Here is a tiny trained network, its code and every weight. The questions are about switching its units off for an input and a class, where a switched-off unit gives its printed mean instead of its output.

import numpy as np


def w(rows, s, z=0):
    codes = np.array(rows[::2]) - 128.0
    scale = np.full(codes.shape[1], s)
    scale[-1] = z or s
    return codes * scale


def norm(h):
    return h / np.sqrt((h * h).mean(-1, keepdims=True) + 1e-5)


def f(y):
    return y / 2 * (1 + np.tanh(0.7978845608 * (y + 0.044715 * y**3)))


def log_softmax(a):
    a = a - a.max(-1, keepdims=True)
    return a - np.log(np.exp(a).sum(-1, keepdims=True))


def net(x, mask):
    res = np.array(x, float).reshape(1, 4) / 4 @ E
    u = 0
    for l in range(3):
        y = f(norm(res) @ A[l][:, :-1].T + A[l][:, -1])
        res = res + np.where(mask[u : u + 9], y, B[l][:, -1]) @ B[l][:, :-1]
        u += 9
    return log_softmax(norm(res)[-1] @ U[:, :-1].T + U[:, -1])


A, B = {}, {}
E = w([
[113,95,83,10,240,170,133,109],'x0',
[150,86,143,113,94,139,42,177],'x1',
[156,81,181,152,131,186,153,80],'x2',
[253,98,81,154,161,28,126,122],'x3',
],0.0023)
A[0] = w([
[64,254,44,46,89,23,77,162,74],'L0N1',
[118,113,43,88,193,226,133,88,192],'L0N2',
[120,186,161,210,54,112,124,193,66],'L0N3',
[142,115,20,81,141,89,148,124,76],'L0N4',
[175,143,139,106,87,151,40,228,12],'L0N5',
[177,162,167,173,35,149,168,104,6],'L0N6',
[181,165,181,100,31,160,86,141,76],'L0N7',
[171,112,166,170,96,47,135,121,218],'L0N8',
[20,173,145,171,102,221,84,110,107],'L0N9',
],0.0032,0.0012)
B[0] = w([
[129,97,70,197,128,233,204,187,235],'L0N1',
[138,105,82,51,42,64,85,113,224],'L0N2',
[101,123,60,58,126,162,94,66,223],'L0N3',
[120,155,105,106,28,202,92,112,151],'L0N4',
[81,91,139,163,180,124,117,174,160],'L0N5',
[128,65,59,68,103,138,111,100,157],'L0N6',
[70,75,84,101,176,61,135,113,164],'L0N7',
[133,176,115,52,127,177,83,130,233],'L0N8',
[254,180,128,122,137,115,88,123,250],'L0N9',
],0.0036,0.0017)
A[1] = w([
[168,74,200,127,132,126,157,88,105],'L1N1',
[44,183,190,98,79,172,108,149,124],'L1N2',
[133,9,205,143,114,165,176,68,89],'L1N3',
[95,166,103,131,161,78,218,113,54],'L1N4',
[71,80,150,153,187,87,51,174,159],'L1N5',
[92,133,122,254,47,86,109,90,111],'L1N6',
[91,145,128,149,144,145,209,75,254],'L1N7',
[200,117,74,159,119,62,111,134,98],'L1N8',
[79,179,115,155,155,66,199,62,158],'L1N9',
],0.0046,0.0013)
B[1] = w([
[82,158,52,146,106,164,153,185,168],'L1N1',
[218,149,172,164,238,97,245,83,253],'L1N2',
[83,164,38,178,138,105,159,248,186],'L1N3',
[117,36,194,162,103,140,92,203,121],'L1N4',
[143,54,209,141,87,107,139,148,180],'L1N5',
[77,46,57,3,187,106,154,74,207],'L1N6',
[154,106,121,144,115,76,38,179,200],'L1N7',
[129,178,196,162,177,190,216,85,240],'L1N8',
[164,2,228,113,113,157,75,177,155],'L1N9',
],0.0041,0.0016)
A[2] = w([
[113,38,254,157,88,93,38,182,85],'L2N1',
[57,88,111,120,129,80,149,19,70],'L2N2',
[67,168,52,200,143,128,152,223,87],'L2N3',
[157,104,91,196,186,42,138,100,126],'L2N4',
[194,124,119,104,165,117,170,128,157],'L2N5',
[124,160,102,133,53,173,134,58,8],'L2N6',
[106,139,91,35,96,82,107,45,97],'L2N7',
[213,230,204,184,135,176,155,76,175],'L2N8',
[174,190,143,166,176,178,113,86,140],'L2N9',
],0.0047,0.0013)
B[2] = w([
[222,2,209,167,50,80,97,147,201],'L2N1',
[195,132,53,6,132,253,73,156,156],'L2N2',
[71,146,66,247,133,203,196,206,204],'L2N3',
[79,167,205,66,204,215,156,197,148],'L2N4',
[63,104,194,172,103,154,106,136,202],'L2N5',
[72,92,108,59,100,80,59,116,128],'L2N6',
[60,122,97,19,43,194,92,61,196],'L2N7',
[95,209,187,114,234,24,100,83,253],'L2N8',
[140,181,155,188,149,23,130,128,192],'L2N9',
],0.0037,0.0034)
U = w([
[100,127,77,26,75,190,70,61,220],'0',
[127,219,235,185,213,48,128,88,236],'1',
[88,159,58,255,114,186,179,227,155],'2',
[198,29,224,204,60,86,73,169,175],'3',
[90,185,99,188,34,34,58,51,1],'4',
],0.0054,0.0029)

Each question gives the input, the list of numbers given to net, and the class t.
The units are the neurons (one row each of A and B). Each row of codes is followed by its name. A weight is (code - 128) times the scale printed after its matrix; where a second scale follows, it is the last column's (A, B and U).
mask holds one flag per neuron, layer by layer. A switched-off neuron (its flag False) gives its mean, the last column of its row in B, instead of its output. The means were averaged over made-up inputs and are rounded, as every weight is.
A unit's drop is (log p(t) with every unit on - log p(t) with that unit switched off) / (log p(t) with every unit on - log p(t) with every unit switched off).
The circuit of an input: a set's keep is (log p(t) with only the set's units on - log p(t) with every unit switched off) / (log p(t) with every unit on - log p(t) with every unit switched off). Starting from the 12 units with the biggest drops (on a tie, the unit counted first), units are removed one at a time, each time the one whose removal leaves the highest keep (on an exact tie, the one counted first), for as long as the keep stays at least 0.8.
circuit, biggest first: the units of the circuit, biggest drop first
most important unit: the unit with the biggest drop
k most important neurons: the k neurons with the biggest drops, biggest first
top k neurons in layer l: the k neurons of layer l with the biggest drops, biggest first
input [-4,5,1,8], class 1: most important unit	L1N8
input [-1,8,-6,-5], class 3: 2 most important neurons	[L1N5; L0N5]
input [0,-7,6,3], class 3: circuit, biggest first	[L1N9; L1N7]
input [4,-3,-5,-3], class 2: 4 most important neurons	[L0N1; L0N3; L1N6; L1N8]
input [3,7,-6,-4], class 3: circuit, biggest first	[L1N5; L0N5; L2N1]
input [-2,6,6,7], class 1: circuit, biggest first	[L1N8; L2N8]
input [-1,5,-6,-5], class 2: 3 most important neurons	[L0N1; L1N8; L0N5]
input [3,-2,5,-1], class 2: 3 most important neurons	[L1N3; L0N8; L0N3]
input [-3,-5,6,-2], class 2: 3 most important neurons	[L1N3; L1N1; L0N6]
input [-8,-8,2,0], class 0: circuit, biggest first	[L1N6; L2N2]
input [-4,-7,6,-5], class 3: top 2 neurons in layer 0	[L0N4; L0N1]
input [-4,-6,-7,2], class 2: 2 most important neurons	[L0N1; L1N5]
input [-8,8,7,-3], class 0: top 3 neurons in layer 1	[L1N6; L1N9; L1N7]
input [3,-5,3,0], class 3: most important unit	L1N9
input [8,-8,-2,4], class 0: top 2 neurons in layer 1	[L1N5; L1N2]
input [-6,3,-6,6], class 0: top 2 neurons in layer 0	[L0N9; L0N3]
input [-5,4,-1,7], class 1: 3 most important neurons	[L1N8; L0N8; L0N2]
input [2,7,3,8], class 1: 2 most important neurons	[L1N8; L1N9]
input [-7,-6,-1,-2], class 0: 2 most important neurons	[L1N6; L0N6]
input [-2,1,8,-1], class 2: circuit, biggest first	[L1N3]
input [0,-6,1,5], class 3: 2 most important neurons	[L1N9; L0N9]
input [-6,6,-3,-3], class 0: 2 most important neurons	[L1N6; L0N3]
input [1,5,5,1], class 2: top 2 neurons in layer 1	[L1N3; L1N1]
input [-8,-5,3,6], class 0: 2 most important neurons	[L1N6; L0N9]
input [-3,8,8,0], class 2: top 3 neurons in layer 1	[L1N3; L1N1; L1N9]
input [-4,3,-1,2], class 0: top 2 neurons in layer 0	[L0N3; L0N9]
